Here is a tiny trained network, its code and every weight. The questions are about switching its units off for an input and a target symbol, where a switched-off unit gives its printed mean instead of its output.

import numpy as np


def w(rows, s, z=0):
    codes = np.array(rows[::2]) - 128.0
    scale = np.full(codes.shape[1], s)
    scale[-1] = z or s
    return codes * scale


def f(y):
    return np.maximum(y, 0)


def softmax(a):
    e = np.exp(a - a.max(-1, keepdims=True))
    return e / e.sum(-1, keepdims=True)


def log_softmax(a):
    a = a - a.max(-1, keepdims=True)
    return a - np.log(np.exp(a).sum(-1, keepdims=True))


def net(x, mask):
    ids = ['αβγδεζηθλμπσφψω'.index(c) for c in x.split()]
    T = len(ids)
    res = E[ids] + P[:T]
    u = 0
    for l in range(3):
        q, k, v = (res @ M[l].T for M in (Q, K, V))
        z = softmax(np.where(np.tri(T) > 0, q @ k.T / 2**0.5, -1e9)) @ v
        res = res + np.where(mask[u], z, O[l][:, -1]) @ O[l][:, :-1]
        u += 1
        y = f(res @ A[l][:, :-1].T + A[l][:, -1])
        res = res + np.where(mask[u : u + 8], y, B[l][:, -1]) @ B[l][:, :-1]
        u += 8
    return log_softmax(res[-1] @ U[:, :-1].T + U[:, -1])


Q, K, V, O, A, B = {}, {}, {}, {}, {}, {}
E = w([
[172,147,84,129,139,72,98,37,86,214],'α',
[86,149,38,88,106,185,77,111,155,138],'β',
[168,142,53,143,181,247,100,93,86,140],'γ',
[61,59,125,143,140,183,125,179,130,95],'δ',
[106,162,167,127,148,118,89,97,55,150],'ε',
[178,152,43,137,72,62,111,168,84,73],'ζ',
[159,65,38,144,125,142,126,64,148,190],'η',
[147,113,136,135,76,19,136,106,135,249],'θ',
[99,151,144,100,105,161,239,141,97,171],'λ',
[132,37,169,112,83,183,76,102,117,142],'μ',
[131,46,161,104,79,135,175,74,113,118],'π',
[223,163,116,170,92,177,23,187,104,145],'σ',
[71,122,164,165,109,87,101,148,175,164],'φ',
[128,63,156,173,129,78,188,179,144,198],'ψ',
[92,95,63,158,91,144,251,176,216,160],'ω',
],0.015)
P = w([
[255,125,99,38,192,104,146,204,169,156],'0',
[210,118,94,68,155,112,138,173,151,173],'1',
[183,112,85,89,123,114,135,149,134,184],'2',
[153,113,88,106,103,129,134,125,120,180],'3',
[123,116,89,123,85,138,136,109,110,177],'4',
[103,111,92,146,77,140,131,87,101,172],'5',
[84,110,99,165,64,144,127,75,86,171],'6',
[63,109,97,182,58,154,130,60,74,167],'7',
[50,95,99,199,56,161,120,49,58,165],'8',
[53,79,111,218,45,159,108,45,39,177],'9',
],0.0088)
Q[0] = w([
[125,147,185,66,246,102,125,83,193,15],'L0H1',
[121,60,94,124,123,146,90,79,115,144],'L0H1',
],0.011)
K[0] = w([
[217,115,146,2,237,85,136,207,191,145],'L0H1',
[121,124,116,214,75,121,155,192,53,174],'L0H1',
],0.0074)
V[0] = w([
[205,61,124,107,227,209,157,53,132,190],'L0H1',
[26,78,226,49,147,48,2,136,104,82],'L0H1',
],0.0061)
O[0] = w([
[107,224,71,232,135,83,203,22,251,103,169],'L0H1',
[42,113,94,2,119,47,88,123,104,11,3],'L0H1',
],0.0072,0.0042)
A[0] = w([
[170,144,116,185,61,121,125,155,138,47,102],'L0N1',
[147,136,33,143,78,163,121,138,92,121,51],'L0N2',
[116,111,83,151,193,159,170,83,123,221,2],'L0N3',
[102,129,171,132,184,109,2,137,194,234,106],'L0N4',
[151,199,87,111,64,105,61,43,115,128,110],'L0N5',
[94,173,195,212,82,73,32,124,241,94,53],'L0N6',
[8,76,183,168,227,154,143,169,233,94,73],'L0N7',
[72,99,111,152,87,63,222,163,130,163,108],'L0N8',
],0.0067,0.0059)
B[0] = w([
[132,122,138,205,78,170,142,4,123,139,173],'L0N1',
[81,160,186,105,98,131,109,106,138,166,224],'L0N2',
[127,69,143,52,87,92,79,173,90,118,254],'L0N3',
[65,176,149,101,48,142,128,188,159,215,207],'L0N4',
[86,191,128,120,114,117,57,141,85,182,239],'L0N5',
[100,253,133,180,58,96,129,34,185,197,143],'L0N6',
[156,133,95,203,106,136,98,124,73,25,146],'L0N7',
[70,123,176,116,102,120,84,73,131,67,241],'L0N8',
],0.007,0.0042)
Q[1] = w([
[92,213,64,170,106,89,160,181,95,112],'L1H1',
[171,253,157,76,236,160,199,212,146,44],'L1H1',
],0.007)
K[1] = w([
[179,77,230,104,146,220,115,4,191,135],'L1H1',
[246,158,127,70,223,45,137,193,253,122],'L1H1',
],0.006)
V[1] = w([
[157,104,188,126,97,149,2,146,244,124],'L1H1',
[202,67,193,162,63,113,87,80,96,74],'L1H1',
],0.0077)
O[1] = w([
[173,85,203,87,157,160,125,2,113,65,254],'L1H1',
[119,193,143,53,137,153,191,43,117,178,225],'L1H1',
],0.0096,0.0029)
A[1] = w([
[195,194,104,193,63,104,164,121,111,57,2],'L1N1',
[151,53,112,89,155,126,44,116,122,153,122],'L1N2',
[74,62,192,103,254,38,181,190,110,171,6],'L1N3',
[126,83,128,181,55,156,84,66,102,96,132],'L1N4',
[150,189,117,128,171,179,96,205,85,142,110],'L1N5',
[119,22,69,80,50,62,174,121,147,137,113],'L1N6',
[54,97,212,121,166,86,214,146,155,130,167],'L1N7',
[143,96,144,181,61,63,130,114,126,62,81],'L1N8',
],0.008,0.0073)
B[1] = w([
[170,116,11,135,16,111,146,154,90,92,133],'L1N1',
[147,132,95,105,71,139,67,147,125,135,170],'L1N2',
[82,62,160,103,144,63,146,178,144,81,129],'L1N3',
[107,112,80,158,152,105,123,143,97,128,255],'L1N4',
[140,154,105,152,95,191,177,218,121,106,145],'L1N5',
[73,205,110,118,80,122,118,179,112,102,180],'L1N6',
[128,52,128,110,76,96,105,131,50,114,170],'L1N7',
[122,87,99,118,126,58,142,109,93,106,138],'L1N8',
],0.011,0.0099)
Q[2] = w([
[170,190,246,126,140,103,171,159,158,64],'L2H1',
[108,144,115,190,2,142,101,110,23,88],'L2H1',
],0.0058)
K[2] = w([
[216,76,98,56,138,97,113,147,254,115],'L2H1',
[41,69,90,141,147,155,89,111,68,205],'L2H1',
],0.0056)
V[2] = w([
[129,176,3,44,164,112,46,100,136,254],'L2H1',
[212,115,70,115,240,195,107,165,205,64],'L2H1',
],0.0042)
O[2] = w([
[122,48,18,119,240,104,241,131,103,161,188],'L2H1',
[1,114,88,140,130,135,134,90,6,175,6],'L2H1',
],0.0089,0.012)
A[2] = w([
[99,78,115,90,111,194,110,153,158,22,63],'L2N1',
[49,193,195,124,236,80,2,117,127,49,7],'L2N2',
[216,113,173,132,134,83,165,134,158,138,119],'L2N3',
[74,90,128,112,89,5,199,151,132,97,161],'L2N4',
[173,214,45,133,173,181,91,97,135,87,89],'L2N5',
[133,197,149,61,114,180,89,150,117,67,142],'L2N6',
[154,65,164,159,208,218,96,169,148,115,73],'L2N7',
[124,94,182,128,91,209,195,161,153,96,57],'L2N8',
],0.0087,0.013)
B[2] = w([
[152,130,144,110,81,75,197,135,118,106,141],'L2N1',
[79,77,169,211,191,106,72,244,147,135,128],'L2N2',
[109,102,161,132,150,126,163,110,149,110,217],'L2N3',
[109,150,82,125,184,170,135,126,114,121,254],'L2N4',
[154,166,126,78,156,85,139,111,152,89,186],'L2N5',
[112,157,151,135,145,43,112,161,102,172,154],'L2N6',
[140,114,200,136,125,123,121,183,74,115,137],'L2N7',
[152,148,132,118,133,118,92,115,72,96,145],'L2N8',
],0.011,0.0082)
U = w([
[96,170,71,75,165,169,72,187,144,95,77],'α',
[115,62,113,212,149,99,94,164,71,110,121],'β',
[197,116,113,54,96,81,127,164,86,93,42],'γ',
[189,97,169,190,98,148,106,102,140,160,135],'δ',
[131,80,134,171,157,89,181,98,149,159,88],'ε',
[130,144,175,157,129,55,78,130,182,113,237],'ζ',
[140,51,142,81,106,145,105,44,96,132,173],'η',
[84,196,123,58,139,124,164,30,123,74,162],'θ',
[212,66,159,109,204,120,146,171,187,37,42],'λ',
[104,87,172,41,96,201,191,201,116,202,202],'μ',
[136,192,145,78,134,126,169,130,234,105,111],'π',
[136,126,127,211,58,176,154,183,222,128,93],'σ',
[79,118,93,240,61,113,171,66,171,181,65],'φ',
[152,119,114,169,252,202,158,154,173,91,78],'ψ',
[20,224,152,128,154,96,97,127,70,188,254],'ω',
],0.011,0.0064)

Each question gives the input, a string of symbols that net reads in full, and the target symbol t.
The units are the heads (2 rows each of Q, K, V and O) and the neurons (one row each of A and B). Each row of codes is followed by its name. A weight is (code - 128) times the scale printed after its matrix; where a second scale follows, it is the last column's (O, A, B and U).
mask holds one flag per unit, layer by layer, with each layer's heads first. A switched-off unit (its flag False) gives its mean, the last column of its rows in O or B, instead of its output. The means were averaged over made-up inputs and are rounded, as every weight is.
A unit's drop is (log p(t) with every unit on - log p(t) with that unit switched off) / (log p(t) with every unit on - log p(t) with every unit switched off).
The circuit of an input: a set's keep is (log p(t) with only the set's units on - log p(t) with every unit switched off) / (log p(t) with every unit on - log p(t) with every unit switched off). Starting from the 12 units with the biggest drops (on a tie, the unit counted first), units are removed one at a time, each time the one whose removal leaves the highest keep (on an exact tie, the one counted first), for as long as the keep stays at least 0.8.
circuit, biggest first: the units of the circuit, biggest drop first
unit that matters most: the unit with the biggest drop
top k neurons: the k neurons with the biggest drops, biggest first
top k neurons in layer l: the k neurons of layer l with the biggest drops, biggest first
input λ μ γ μ ω ω μ, target δ: unit that matters most : L0N8
input ψ α ζ θ, target π: circuit, biggest first : (L2H1; L1N6; L0N4)
input ψ λ σ μ ψ ζ ψ ε, target ζ: top 2 neurons : (L1N7; L0N8)
input ψ ζ ζ α β λ π λ σ, target σ: circuit, biggest first : (L1N5; L2H1)
input μ φ μ μ σ β ω ψ λ γ, target σ: circuit, biggest first : (L1H1; L1N5)
input η μ μ ψ ζ γ δ α π, target θ: circuit, biggest first : (L0H1; L1N6)
input ζ λ ψ β β σ σ ψ, target η: circuit, biggest first : (L1H1; L0N1; L1N7)
input ζ ζ ζ μ π ζ δ σ, target ω: circuit, biggest first : (L2H1; L2N6)
input ζ β δ, target β: circuit, biggest first : (L2H1; L1H1; L0N3)
input ζ η ψ ε φ μ, target γ: circuit, biggest first : (L0H1; L1N2; L2N1)
input ψ λ ω μ σ λ θ μ, target λ: top 3 neurons : (L0N8; L1N6; L0N4)
input ζ φ β ζ, target β: circuit, biggest first : (L1H1; L2H1)
input α ω λ β ζ η ζ λ μ π, target θ: top 3 neurons : (L2N4; L1N6; L0N4)
input ε γ π ω θ π α, target π: top 2 neurons : (L1N4; L1N7)
input η β ω μ μ ε β ζ ψ, target μ: circuit, biggest first : (L0H1)
input μ μ μ γ γ β η φ φ β, target γ: top 2 neurons in layer 2 : (L2N1; L2N4)
input ψ ζ ζ σ η ζ ω, target μ: top 2 neurons : (L0N1; L0N3)
input γ φ σ, target δ: circuit, biggest first : (L1H1; L0N1; L2N4; L0N3)
input π λ β ε ζ μ, target μ: circuit, biggest first : (L1H1; L0N1; L0N8; L0N5)
input ζ γ σ γ ζ μ θ ω σ ψ, target η: circuit, biggest first : (L1H1; L1N7)
input ζ ζ ζ η η ζ θ, target π: circuit, biggest first : (L2H1; L1N6; L1H1; L0N1)
input β μ η β θ ε ζ μ ε, target θ: top 3 neurons : (L1N7; L0N4; L2N6)
input ζ α α μ, target ψ: top 3 neurons : (L0N3; L0N5; L0N8)
input β γ φ β π α λ π β, target π: top 4 neurons : (L0N8; L1N7; L2N5; L1N6)
input γ ζ λ β θ β η, target β: top 2 neurons : (L0N3; L1N4)
input γ π μ γ, target θ: top 2 neurons in layer 0 : (L0N4; L0N3)
input ζ λ φ ε ψ, target λ: top 4 neurons : (L1N7; L0N8; L2N4; L1N4)
input μ ζ ψ γ θ α ζ ζ β, target μ: top 2 neurons in layer 0 : (L0N1; L0N8)
